Below are the code and all the weights of a small trained network. Each question names an input and a class and asks about switching units off, where a switched-off unit gives its printed mean instead of its output.

import numpy as np


def w(rows, s, z=0):
    codes = np.array(rows[::2]) - 128.0
    scale = np.full(codes.shape[1], s)
    scale[-1] = z or s
    return codes * scale


def norm(h):
    return h / np.sqrt((h * h).mean(-1, keepdims=True) + 1e-5)


def f(y):
    return np.maximum(y, 0)


def log_softmax(a):
    a = a - a.max(-1, keepdims=True)
    return a - np.log(np.exp(a).sum(-1, keepdims=True))


def net(x, mask):
    res = np.array(x, float).reshape(1, 7) / 4 @ E
    u = 0
    for l in range(4):
        y = f(norm(res) @ A[l][:, :-1].T + A[l][:, -1])
        res = res + np.where(mask[u : u + 3], y, B[l][:, -1]) @ B[l][:, :-1]
        u += 3
    return log_softmax(norm(res)[-1] @ U[:, :-1].T + U[:, -1])


A, B = {}, {}
E = w([
[128,132,132,126],'x0',
[132,136,133,126],'x1',
[143,142,142,123],'x2',
[107,103,108,140],'x3',
[199,1,188,194],'x4',
[141,143,139,124],'x5',
[127,97,139,2],'x6',
],0.0088)
A[0] = w([
[142,199,104,254,1],'0.n0',
[152,235,77,100,122],'0.n1',
[173,96,117,16,46],'0.n2',
],0.0095,0.0041)
B[0] = w([
[185,126,56,96,214],'0.n0',
[62,97,139,159,253],'0.n1',
[128,74,11,123,219],'0.n2',
],0.012,0.0051)
A[1] = w([
[232,2,209,136,21],'1.n0',
[178,25,184,88,5],'1.n1',
[105,73,25,166,59],'1.n2',
],0.0089,0.0023)
B[1] = w([
[53,192,153,193,254],'1.n0',
[59,99,122,156,202],'1.n1',
[178,211,246,2,251],'1.n2',
],0.0088,0.0063)
A[2] = w([
[134,171,128,76,83],'2.n0',
[211,157,2,114,249],'2.n1',
[68,112,178,119,132],'2.n2',
],0.0092,0.0013)
B[2] = w([
[170,173,193,178,234],'2.n0',
[249,65,115,150,253],'2.n1',
[163,147,143,96,234],'2.n2',
],0.012,0.0039)
A[3] = w([
[159,142,71,255,255],'3.n0',
[38,198,144,151,157],'3.n1',
[78,191,34,117,69],'3.n2',
],0.011,0.003)
B[3] = w([
[96,158,89,57,253],'3.n0',
[201,130,246,101,249],'3.n1',
[70,77,164,241,192],'3.n2',
],0.013,0.0061)
U = w([
[60,158,185,206,87],'0',
[194,167,157,94,36],'1',
[160,126,10,94,250],'2',
],0.013,0.0011)

Each question gives the input, the list of numbers given to net, and the class t.
The units are the neurons (one row each of A and B). Each row of codes is followed by its name. A weight is (code - 128) times the scale printed after its matrix; where a second scale follows, it is the last column's (A, B and U).
mask holds one flag per neuron, layer by layer. A switched-off neuron (its flag False) gives its mean, the last column of its row in B, instead of its output. The means were averaged over made-up inputs and are rounded, as every weight is.
A unit's drop is (log p(t) with every unit on - log p(t) with that unit switched off) / (log p(t) with every unit on - log p(t) with every unit switched off).
The circuit of an input: a set's keep is (log p(t) with only the set's units on - log p(t) with every unit switched off) / (log p(t) with every unit on - log p(t) with every unit switched off). Starting from all 12 units, units are removed one at a time, each time the one whose removal leaves the highest keep (on an exact tie, the one counted first), for as long as the keep stays at least 0.8.
circuit, biggest first: the units of the circuit, biggest drop first
unit that matters most: the unit with the biggest drop
top k neurons: the k neurons with the biggest drops, biggest first
drop when u is switched off: that unit's drop, to one decimal
input [-1,-3,-5,-3,4,-5,6], class 2: top neuron -> 0.n2
input [7,-6,1,-8,0,4,6], class 2: top 2 neurons -> 0.n2; 3.n1
input [7,5,1,8,-2,-1,6], class 2: top 4 neurons -> 3.n1; 0.n2; 1.n0; 2.n2
input [8,-5,5,1,1,1,0], class 0: top 4 neurons -> 0.n2; 1.n0; 0.n1; 0.n0
input [-2,-7,8,-3,5,3,3], class 0: top 4 neurons -> 1.n1; 0.n0; 1.n2; 1.n0
input [-3,-3,4,-1,6,6,-8], class 2: top 3 neurons -> 0.n0; 3.n0; 3.n1
input [8,8,7,-1,-1,4,6], class 2: top 3 neurons -> 0.n2; 3.n1; 1.n0
input [5,-5,-7,6,7,3,-8], class 2: top 2 neurons -> 0.n0; 3.n1
input [1,2,5,5,-4,-8,-4], class 1: top 4 neurons -> 1.n2; 0.n0; 1.n0; 0.n2
input [-1,-4,4,-5,-5,2,-2], class 0: top 3 neurons -> 0.n1; 3.n2; 1.n2
input [8,-1,-5,4,-1,-1,4], class 2: top 3 neurons -> 0.n2; 3.n1; 1.n0
input [7,6,4,2,-6,1,5], class 0: circuit, biggest first -> 3.n2; 1.n2
input [5,1,8,-1,5,4,4], class 0: drop when 1.n0 is switched off -> 0.4
input [3,6,-8,6,1,8,-6], class 1: unit that matters most -> 1.n2
input [-3,-6,7,-5,-6,4,0], class 0: drop when 2.n0 is switched off -> 0.0
input [-8,7,-6,1,-8,8,0], class 0: drop when 3.n2 is switched off -> 0.4
